[   3 -344 -202 -294    5  -25 -282  232  131 -164  130  222 -547 -256
  351 -502  236   67  400  268 -529    0  -14  132  125  329 -139   49
 -282   43  537  -41  442   36   68   26 -666  270 -235  195 -281   97] | z_890
[  30  150  129  -79  377  187  181  -64 -175   65   45   53  520   81
 -345 -102  -23  150 -107 -295   36 -221 -286 -157   23  -28  -51  -52
  -29  -36  -89 -298 -233  165  117  156  293  208  133 -234   11 -191] | z_230
[  86  204   41 -140  270  304 -123  -51 -338  242 -220  104  649   31
 -170 -157  -15  102  155 -464 -292 -172 -171 -249  -41  106  -55  -86
   29 -139 -157 -241 -128  261  199   84  460   57   46   99   29   65] | z_767
[  87  122   20 -325  276  302  153   -3 -311   41   17   41  510   48
 -242  -75   14   63  -58 -308   -9 -145 -319  -88  107 -143  -75   96
  -80  -26 -148 -305  -10  127  161  113  245  202  137   84   71   -1] | z_767
[ 214   56   63 -104   54 -179 -135 -173  299 -485  281  151 -255 -471
  123 -618  405   57  113   91    2 -218 -174  193  -18  -10 -145  136
  125 -118  135  -67  153   74   41   85 -607  251 -133 -319   58  -11] | z_890
[ 202  -26   90 -310  142 -100 -440   49    0 -118   92  216 -140 -412
  -59  -98  215 -136  163  -35 -200  284   52   37  310 -253 -364  173
  112   61  170  113  182 -140  360 -344 -250  131 -167   27  282   43] | z_663
[ 201   67   93 -268  321  157   85 -114 -278  185  -20  -12  500  -31
 -258  -10  -48   55  -18 -305 -244  -72 -312 -161   16  117  -92 -155
  -48   -5 -177 -151  -36  193  104   27  446   82   82  -29  -57  -39] | z_961
[ -37 -307 -287 -345   69  249 -219 -213  424  116  254  279 -222  -30
  -25 -265  262 -235   99  -74  198  103 -254  -22  -75  -42 -100  215
  -20  272  330 -263  -11 -172  -48  263 -477  297 -151 -229  441   57] | z_847
[  25   95  180 -401  311  167   88  -42 -308   89  -44   32  545   89
 -183    3  -78  116   -3 -272 -158  -72 -273 -179   52  119  -20  -18
  -10  -44 -161 -233  -22  166   86   84  217  152  -15  100   -9  -20] | z_961
[  50  -35 -174  205  200   20 -246  -47  123  -17 -264  332 -128 -462
 -384 -305  275  218  265   53  -62  -16 -362  -70  -62  162 -279   55
  332   69  -87  134  -13 -400  177   66 -430  466   62 -253 -150 -218] | z_569
[  44  128   72 -125  326  286  110 -218 -130   94  -83   97  618   97
 -233 -150  -15  133  -64 -338 -130 -145 -214 -212   16  168  -66  -18
  101  -41  -23 -139 -151  212  125  175  337   81   44  -12  -29  -36] | z_230
[ 443  -66 -580 -270  -15  230 -265 -119 -408   35  -97  -21  -46 -484
  -74 -155  239   60  175   50  214   20 -482  309 -542 -143 -342 -140
   28  171  -41 -198 -125  -96 -102 -177   87  222 -144 -464  571  270] | z_890
[ 385  -64 -119 -396 -100 -115 -284  -16   85  -16 -179  276 -255 -660
  128 -197  192   26  158   39 -569 -146 -352 -429  -77   -2 -112   17
 -294  -46   54 -446  -97 -224  128 -352 -355  114 -203 -365  106  -46] | z_290
[ 165   61 -335 -378  102   41 -313 -117 -175 -169 -444  -25  -36 -390
    7 -482  334  372  448  -68 -251 -402 -672   -5 -132 -407 -222  190
  125  -28  330  -45   58  -36 -100  103  -81  852 -293 -209  712  135] | z_230
[ -47  168   14 -266  311  238   39  -71 -360  229 -112   -8  612   70
 -196  -27  -84  106 -183 -430  -23 -149 -280 -166  -74   43 -130  -25
   -5  -49 -223 -435 -121  237  104  174  363   86  -17   -9  150  -56] | z_890
[ -46   62  275 -323  401  272   42 -114 -179  139  -15   -6  525  191
  -86 -295 -207  113  -16 -355 -256 -183 -304  -21 -146  298  -61   31
    1   49  -95 -179  -10  355   70  200  225   96   97   54  -20   90] | z_847
[  24  203  242 -459  255  213  -39 -117 -405   34  -67   47  605   72
 -136 -129  -75  183   56 -297 -323 -104 -416 -167  202  133  -64  102
   79  -12   36 -148   11  304  145  111  291   -3  117  284 -119   14] | z_809
[  52  181   24 -250  280  330   64  -45 -369  167 -167  -14  603   11
 -159  -92  -39  110  -48 -331 -247 -158 -267 -184   16  -65  -60  -98
   19   15 -135 -125 -144  264   65   96  439   28  -12   17   74   59] | z_938
[ 137   78   32 -324  300  234   54 -144 -227  195  -91  -58  366  -47
  -87  -27  -98  125  -38 -351 -252 -142 -268 -199 -108 -103  -44  -11
 -110   42 -220 -209  -57  316  116   94  410   95  -64    7   64   97] | z_961
[   2  121  123 -288  420  251    7  -71 -277   32 -108  136  410   40
 -172 -194  -17  224   39 -320 -114 -122 -248 -249  -25  -64 -146    1
  -45   14  -29 -118  -28  284  -91  145  316   83  -86   93  106  -54] | z_507
[  59  177   12 -252  301  290   65  -94 -373  180  -58   33  465   25
 -183   10   16   73   32 -417 -259 -195 -169 -108   73 -118  -28 -111
  -37   31 -195 -105  -87  245  164  154  385  116    4   28   90   17] | z_507
[  54  136  250 -233  347  263  198  -45 -185   32  -24  109  593  -15
 -264 -210  -68   70   19 -357 -207 -245 -169 -150  138   19  -29  -72
  -18  -64   62 -216 -107  365   48  169  466  165   94  -27   -2 -106] | z_767
[  16  116  147 -298  218  356   72  -65 -320  128  -26   96  595   98
 -130 -186 -126   88   29 -348 -269 -296 -175  -60  -63  266  -63  -27
 -131  -53   -2 -321  -84  233  107  227  359  156   71   31   74  -15] | z_890
[ -39  204  -99 -739  375 -179 -651  -88  118 -138   83 -109 -630 -137
  428 -287  182  363  290 -317 -124  -63 -572  -36  -41 -215 -111  226
  170   43    2  117 -134  197 -219    4 -158  166 -489 -269  -61   -1] | z_290
[  42  181   94 -256  400  304   82 -121 -172   65  117  106  510   14
 -277 -109   90   68 -126 -378  -90  -89 -117 -234  225  -98  -61   -4
   92   39  -41 -142 -124  228  134  232  309   80   33  -10  -82 -109] | z_290
[ 110  129   42 -236  274   95  130  -97 -270  100   61  -73  401  -47
 -247  185   54   21  -91 -369    3  -29 -217 -105  136   -7  -69  -58
   40  -66   25 -137 -103  394  -26  -10  454   93   10 -173  152   54] | z_230
[  24   60  -73 -335   57  -39  -53 -127  -16 -358  258  300 -474 -161
   31 -440  755  -29   64 -111  274 -243  -92 -341  171  -90  -37  -35
 -145  212  439 -584 -396  244 -307  285 -321  195  -82  -51  103 -187] | z_767
[  67  172  227 -268  166  200  -78 -132 -292  101 -152  -40  410  -18
  -90  -33 -100  154   40 -251 -356 -178 -352 -159   68  180  -38   31
  -72  -49 -168 -216   62  401   60    6  357    9  158  183 -160  135] | z_938
[ 315 -194 -293 -184  267 -204 -401  148  300   72   66  156 -402 -256
  271 -734  -13  410  319 -123 -307  123 -112 -138 -205  154 -280  173
   38  -32  125 -182 -159  -50  493 -192 -320  249 -273 -125  -74   69] | z_569
[-156 -154   78    1 -122   46 -343   16  168  -68   49  230 -645 -125
  404 -625  212   66  899 -111 -411  183  -33  272 -391  304  -30  155
  -93  -36   45  -42  278  271  220   -9 -544  195  -62  390  230  249] | z_767
[ 473  -45  292  402  -90   83 -430 -256   46  285  394   34  -64 -462
 -341 -374  416 -335  317  183 -292  -87 -158   26 -151  -53 -170  209
  228   94   77 -137   38 -119  299 -583 -538  110   78 -164  411  267] | z_507
[ -27 -326 -429 -467 -199  193 -520   30  547  150    5   94 -140  -22
  158 -471 -119  -91 -166 -109 -226   27 -368  -89 -257  146   66  435
  -53   68  723  -20  210  -85 -234  -72 -557  -11 -353  218  418  303] | z_767
[ -36   97  243 -376  268   71 -157 -165 -123  152 -103 -157  466    5
  -58  -87 -203   42  -16 -277 -280  -87 -381 -179  148  233  -85  163
  140  -37   61 -128  -20  372   74   73  337  175   46  125  -54  -27] | z_230
[ -84  -13  352  -97  174  -35    1 -243  206  -99  312  491  -71 -498
 -248 -435  552  -28  306 -244  103 -114 -377  -96  518  312 -176  129
  434 -191  404   59 -409  248   38   19 -411  621 -210 -124  312 -324] | z_890
[ -15  -61   10   66  280   62 -419  216  206  113  149  246 -358  -56
 -266 -411  331  -73  275 -198 -167 -113  -20 -222 -216 -175 -259  236
   66  -21  300 -468   57 -318  359  195 -257  381   23 -243  501   34] | z_809
[  95  -71 -404  237  -13   94 -326  -41  287  111   63  183 -114 -354
   19 -480  430 -192   80 -313  -45   19 -207  304   68 -308   15   44
  264  149  303  217  174   61  317  267 -553  255   44    4  143  132] | z_938
[   4   50   27 -401  226  266  137 -173 -295   82 -109   42  637   57
 -193  -54 -147  144 -207 -325  -36 -189 -453  -76    3  -36 -134   79
  -39   64 -159 -273 -192  132   18  202  360  304   86   87   58  -36] | z_767
[-129  -30  -52 -471  309   40 -404 -116  277 -303   24  302 -445 -101
   33 -581  129  204  404  -87 -368 -123 -450   -4 -361 -125  -84  503
  125  -64  302   51   19 -319   86  313 -485  600  -65  -31  188  -26] | z_230
[  52   56  226 -150  175  221   97 -142 -246   33   87   21  462 -121
 -240    2  -29   -8  -78 -244  -20   11 -253  -87   35  -61  -28  -27
  -51  190  145 -171  -45  412   57  105  220  -14  134  -72   -2    8] | z_809
[  34  208  296 -269  348  137   53  -59 -332  128   48  -71  456    8
 -117  -85 -137  119   64 -317 -312 -106 -281  -83   42   85  -97   23
    0  -68  -97 -128   -8  335   86   15  358   66  154  -51  -75  -11] | z_809
[ -82  218   88 -341  319  378  134 -165 -201  156  -94  -58  366   73
  -88 -132 -132  208  -73 -336  -33 -202 -297 -154    8   80  -38  -22
  -37   87 -157 -209 -158  245  -70  182  341  186   67  -24  -34 -183] | z_245
[  -3   64   72 -325  336  240  102  -41 -331  121  -22   28  414  146
 -153  -60  -45   98   44 -281 -303 -128 -105 -180  163   72  -79  -34
 -153   80    3 -171   15  251  118  126  282   63   -2   65  -59  -34] | z_507
[  24  121  -45 -357  398  303  242   -5 -425  171 -173   33  463  226
 -100 -141 -202  139   79 -288 -207 -250 -125 -149   46  -18 -113   16
 -110  -25 -288 -202  -79  172   14  379  411  167   -2  177   14    2] | z_767
[ -11  150  136 -197  352  219  -37 -139 -195  254 -179 -127  516   57
 -181 -111 -181  198  -36 -324 -148  -56 -333 -236  -41   -7 -119  133
   91   34 -249 -163 -199  281   97   43  395  144   43   -7   -7   51] | z_569
[ 275 -182 -256   -2  -53   10 -399   54  -26 -102  167  263 -218 -345
  117 -589  443  161  665  143  129 -218 -419  198  -50 -369 -142  134
 -146  105  235 -366 -173  331  159   51 -269  263 -109 -352  232  156] | z_245
[ 140  165   67 -320  329  208   64  -23 -475  157  -97  -52  530  -70
 -223   40  -32  105    3 -217 -141 -126 -294 -197   76  102 -115  -86
   53  -58  -75 -161  -34  236  -23   54  446   57   28 -103   -7  -34] | z_961
[  -7  150   58 -310  403  257   78 -137 -100   17 -122    2  410    2
 -114 -265    3  145  -49 -342 -177  -91 -409 -117  -64  -11  -66   42
   -7   58  -75    2 -116  245  -37   88  196  130  -14  -37  -45  -45] | z_230
[  79   66  154 -319  330  214  128 -149 -354  123   98   19  496  109
 -105  -47 -133   91   11 -292 -139 -165 -282 -128  -55    3  -10    4
   19   37  -58 -316  -85  348   21  214  310   25  162   -8  -11   43] | z_245
[ -30    4 -242  -91  -12   75  -97 -234  106  -33  295  -87 -179 -180
 -115 -184  474    2 -167  -65  143   51 -378  197  -83 -495  -55  305
  147  182  291 -136 -205  -82  143  -92 -389  416 -158 -205  271  100] | z_230
[ 300 -305  -89   52  -44 -167 -381 -388   21  -27   61  190 -324 -530
   41   25  130   30  417   77 -457 -155 -363  282 -434  190  -96  179
  516 -240  101   89  524 -102  296 -410 -292  522  252  252  226  289] | z_245
[  49   52  273 -227  320  141   60 -115 -258  123   66   36  590  -15
 -218  -65  -86   64  -67 -257 -164  -50 -359 -101  136  124 -160   61
   63   19  -90 -167  -80  300   96   63  249   91  171   21 -191   10] | z_663
[ -19  178   81 -208  392  301  124  -20 -416  196 -107  -15  486  -18
 -177 -128   -5  166  -27 -273 -141 -297 -223 -199 -170 -149 -212 -131
 -120   -1 -151 -517 -200  284  -15  164  542  215  -58 -215  141 -100] | z_663
[  58  195   28 -330  243  337   -8  -46 -428  203  -54  -49  399  -19
 -245   74  -17  103 -142 -289 -189 -260 -271 -213   60 -118  -56  -52
  -14   65  -54 -235 -153  201   27  177  446  168  -27   82  102  -15] | z_569
[  93  136  290 -225  287  305   23  -52 -201   90    2  126  591   72
 -290 -278  -31  -21   87 -257 -173  -37 -254 -223   79  170 -104   11
  -13   12  -66 -138  -88  144   94  129  160  -45  107   98   26  -23] | z_663
[  56  137   17 -369  279  225  156 -211 -303  138 -102  -25  530   74
  -54    1 -108  209  -33 -279 -147 -182 -359  -70  148  -29  -60   30
  -18  -40 -180 -224 -101  284   89   81  396  148   58   -6 -108    2] | z_245
[ 119  173   83 -398  280  144   19 -150 -114   66 -137 -121  649   30
 -194 -167 -200  170 -180 -310  -80 -119 -430 -198   84 -121  -24   48
  -31   19  -93 -226 -170  294  -39   38  441   35   15  -66 -101  -35] | z_767
[ 216  -27  -68  115 -104  164 -363 -297  583    1  -27  138 -188 -668
 -408  -25  364 -209 -325  -52 -213  -48 -130 -221  468  -30 -246  438
  461  -23  252  472  428 -318  255 -105 -374  217  -92  134  185  156] | z_890
[ 115  138  188 -247  320  363  122 -140 -501  179  -36  -22  631  127
 -103 -197  -33   34   57 -256 -218 -115 -252 -115  -40  -30 -156 -106
  -87   42 -169 -358 -135  285  123   40  384  -19    7   81   91   67] | z_767
[  94  196   86 -222  256  265  112  -97 -371  159  -14  -72  581  174
 -226   76  -38  156  -45 -304  -30  -63 -307 -194   69 -160   20  -96
   48  -57 -175 -211 -205  210   45  115  459   47   90   10  112  100] | z_569
[  41   67  142  -63  203  321  -53   30  -15 -258  322  382 -128 -174
 -155 -425  640 -274 -115   42  -99 -564  170 -111 -142 -122 -207  181
  218 -198  271 -302  -22 -560  174  417 -367  693 -285  163  414  -88] | z_290
[ 232  -76  238 -315  242  255 -195    9   92 -149  -93  354   86 -374
   60 -630   63  164  161  322   34 -182 -299 -171 -318   -4 -291  -51
 -264  -76  278 -708 -158  -42 -235 -193  -13  384 -255 -251  150 -157] | z_507
[  42  272   79 -302  219  339  191 -126 -372   60  -83   42  603   34
 -272 -103   -1  209   28 -322  -91 -127 -265 -173  172   56  -60 -107
   82  -17 -147  -52 -170  204   42  146  453   79   65  143   58 -135] | z_663
[-161 -316   35   98 -211 -118 -344  -27  235  272  129   25 -492 -409
   -7 -134 -109   65  375  -42 -180   74 -265  159  -94 -280 -108  509
  112  143   19   17  356  408   28  -17 -544  377 -200  315  621  274] | z_767
[ -28  128  185 -351  522  221  100 -116 -283   89  -93    8  639  224
 -129 -173 -151  166  -70 -270  -49 -237 -286 -264 -105   13  -97   14
   84  -53 -165 -167 -135  125  -97  226  321  204  -37  -44  103  -46] | z_847
[ 279   23  -46 -125  -73  111 -486 -321 -131  134  248  -70  -99 -447
 -257 -467  159   59  461   86  -43 -109 -501    5 -300  107  -44  316
  331  143  171 -229  122   63  181 -124 -475  409   -8  113  378  -20] | z_507
[ 100  161   65 -237  159  275  201  -62 -527  138  -91   -8  568   13
 -155  -69   76  158   17 -265 -157  -99 -350  -76  157  -89  -86 -138
 -121   43 -107 -347 -198  336  123   67  428   37  139   -5   57   59] | z_507
[  11  135  171 -224  304  299   11 -212 -261  173  -84   -2  588  107
 -155  -49 -146   63   63 -303 -138  -61 -212 -190  -37  -11  -40  -74
  -56   42 -128 -249  -39  353    3  170  398   38   45  -19   70   21] | z_938
[ 111  157  126 -130  -24  -86 -184 -136  320 -201 -239  247   26 -553
 -175 -255  453  317 -116 -467 -119 -136 -202 -275  382  378 -141  111
  425 -412  340   70 -353  127  338 -382   44  602 -300   13  247   69] | z_290
[  34 -130 -623  -49  152  -69   68  201  506   22   55  -88 -568 -268
 -175 -177  211  -13  -17 -160  279  -80  265   77   90 -139 -127  -65
 -105   30  528  -91   60  140 -219  225  108  568 -234 -690  503  -92] | z_230
[ 279 -228 -501 -668 -104 -178 -395  117  293 -219   42  -40 -441 -216
  430 -517    9  207   35  -51 -217   74 -453   -6 -141 -162   95  434
  -93  180  266 -157  358  -25   46  192 -692  162  169  203   11  410] | z_961
[ -43 -373 -170  489  142 -389  -21 -435  403  142   77 -123 -379  -31
   -7  -41 -141  188   97   -7   36  -69   20  114 -184  -54 -129  369
  203  -90  145  152  242  557   50  -98  -76  211  -58  -92   47  261] | z_663
[ -72  160   90 -200  244  307   66 -130 -183  175  -66  -61  557  142
 -150 -110 -102  148 -127 -293   56 -196 -346 -115  247   35  -47   22
  -22  113  -51 -176  -91  315    5  224  200  138  142  -22  -41  -59] | z_809
[ -17  101  105 -305  289  306   12 -113 -219  189  -50  117  462   34
  -70  -84  -77  104   66 -338 -295 -156 -209 -138    2   89  -26   25
  -13  -92 -203 -162  -40  353   43  216  335  100   88   90   25  116] | z_961
[  16 -353  -72  207 -294  305  -85 -267  557  260  473   82 -197    0
  101 -336  -59  -96  457  -94  -30   20  -70  297 -174 -342  179  158
  -66  320  -48 -159  358  168  252  444 -673  285  -23   26  728  289] | z_290
[   6  113  215 -186  269  285   86 -129 -127  103 -123   25  641   44
  -78 -266  -93  150  -26 -306 -194 -156 -301 -123  195   87  -86   61
  -41  -48   21  -48  -57  408    0    0  348   67  127    7    0   24] | z_507
[ 114  114   23 -294  218  248   82 -140 -296  155  -11 -130  587   95
 -230   -8  -50   43 -107 -286  -56  -96 -409 -104   78  -79   -9  -45
  -22  154  -46 -209 -128  235   53  136  260   60   39  -58  112   34] | z_230
[   0 -320   46  162 -175  173   87  -59  553 -223  366  258   10 -494
  -81  -84  564 -246   -9  233  140 -113 -217   90  418  -15   66 -154
   83  -97  524 -165  150  -81  178 -104 -415  602  239 -473   95  -58] | z_847
[  44   82  185 -300  192  291  114   -8 -383   72  -21   46  580   67
 -131 -142 -112   29  -63 -332  -37 -166 -334  -64    9   39  -59  -46
  -91    7   18 -281 -180  288   32  277  326  143   18  120  115   11] | z_767
[ -86  115   81 -358  236  194  196 -162 -161  214  -72  -39  359   46
 -108   14 -152  205 -155 -359  -73  -44 -237 -368   60  125    7    8
   42   87 -135 -294 -256  304   25  235  331   66   16   -2    2  -49] | z_847
[ -40  133  235 -197  148  295   33 -184 -254  169 -197  101  769   56
 -194 -214  -95  129  126 -362 -273  -99 -407  -34   93  299  -65   20
   63   36  -43 -269 -147  328  268  126  273  116  164   79   33  -42] | z_230
[ 228  147  154 -235  169  231  120 -170 -355  167  -84   35  568  -95
 -134   28   -9   90   48 -265 -228 -286 -273 -142  124  198  -41 -139
  -61 -137 -187 -283 -104  347  128   49  495  120   66  -39  -35   39] | z_961
[  48   74  131 -384  320  234   56  -39 -291  108  -99  -24  496   81
 -236 -135 -173  169  -12 -287 -288 -265 -285 -190 -140  197   14  -45
    3   85  -80 -212   35  189   45  120  255  167  100   91   86   12] | z_847
[ 506   97 -372 -204    0  -47 -114   65   17 -234  199  -88 -155 -534
 -158 -562  393  107   65   44  432   61 -478  171  436 -525  -16  -12
  138  396  165  245 -271 -205  393  -55 -391  467  -18   10  -77 -398] | z_569
[ -74 -206 -114  -55   29  170 -127 -354  465 -122  134  280 -168 -189
  -79 -424  205 -102   72   18  198 -188 -301   69  163  418  -64  193
  -98   26  261  379   89  129 -228  -49 -522  400 -257  212  -80 -290] | z_767
[ -20  111   63 -193  281  369  162 -178 -331  240  -29  -29  510   91
 -172 -114  -26  107  -23 -314 -189 -138 -187 -122   55  103  -88  -31
  -63   50 -147 -301 -148  351  149  136  370  103   61   68  -18   34] | z_890
[  30  -25 -111 -188  -13   60   51   22  310   20  155  230 -244 -425
  -32 -151  225  116  -96 -162 -281    9  -84 -141   66 -287 -235  377
 -374   18  189 -175 -117 -136  174 -198 -299  270 -312 -504   92  -26] | z_663
[ 167 -160  150 -157   85  292 -332 -234  272  -46  305  145  153 -494
 -301 -275  332 -231  105   51 -446  -73 -346 -165  126  -45  -26  136
  116   60  502  258  321   24   74 -265 -463  270  -51 -195  331  156] | z_847
[ 157  153   72  127  140  197 -213 -183   48   33  181  262  -74 -488
 -291 -339  636 -199  249 -230 -221 -145  134  -64  193 -246 -112   58
  475 -116  455  179 -180   99  205  -35  142  555  -76  185  480  -23] | z_230
[ 187   79 -164 -621  149 -177 -658   33  242 -240 -224  121 -250 -385
   82 -217   63  343   11  -26 -148   35 -388 -396   63 -375  -54  374
   89   25  281   11  111  -53 -124 -469 -303   -3 -378    6   84   44] | z_938
[  79  176  203 -486  364  309  -15 -206 -464  129 -112   82  694   87
 -158  -68  -40  148   50 -383 -357 -239 -382 -209  155  127  -67   61
   55    7 -103  -94  -87  287   89  192  347  134   39  160  -51   73] | z_961
[ 293  -46 -175  -64  247 -110    7  -45  130  -12  180 -131 -549 -413
 -130 -197  363  221 -136  -48 -121 -132 -317  -16    5 -280 -231   71
  137  -11  102  203 -123 -231  139 -346 -202  510 -466 -155   75   44] | z_890
[  80   68   30 -381  249  207   90 -131 -173   99  -49   48  588  157
 -184 -178  -98  148 -105 -341 -163 -228 -358 -174    7  167   -6 -143
  -76    9  -35 -301 -221  256   23  150  305   82  -38  -36  106  -36] | z_569
[ 337   60   11 -228   31  -91 -259 -143  307 -370 -290   -1   87 -457
 -241 -556   31  319 -125  -70    6 -114 -667 -282  399 -157 -105  432
  299   69  549  253  112  122  140 -113    5  133  203  122   11 -104] | z_938
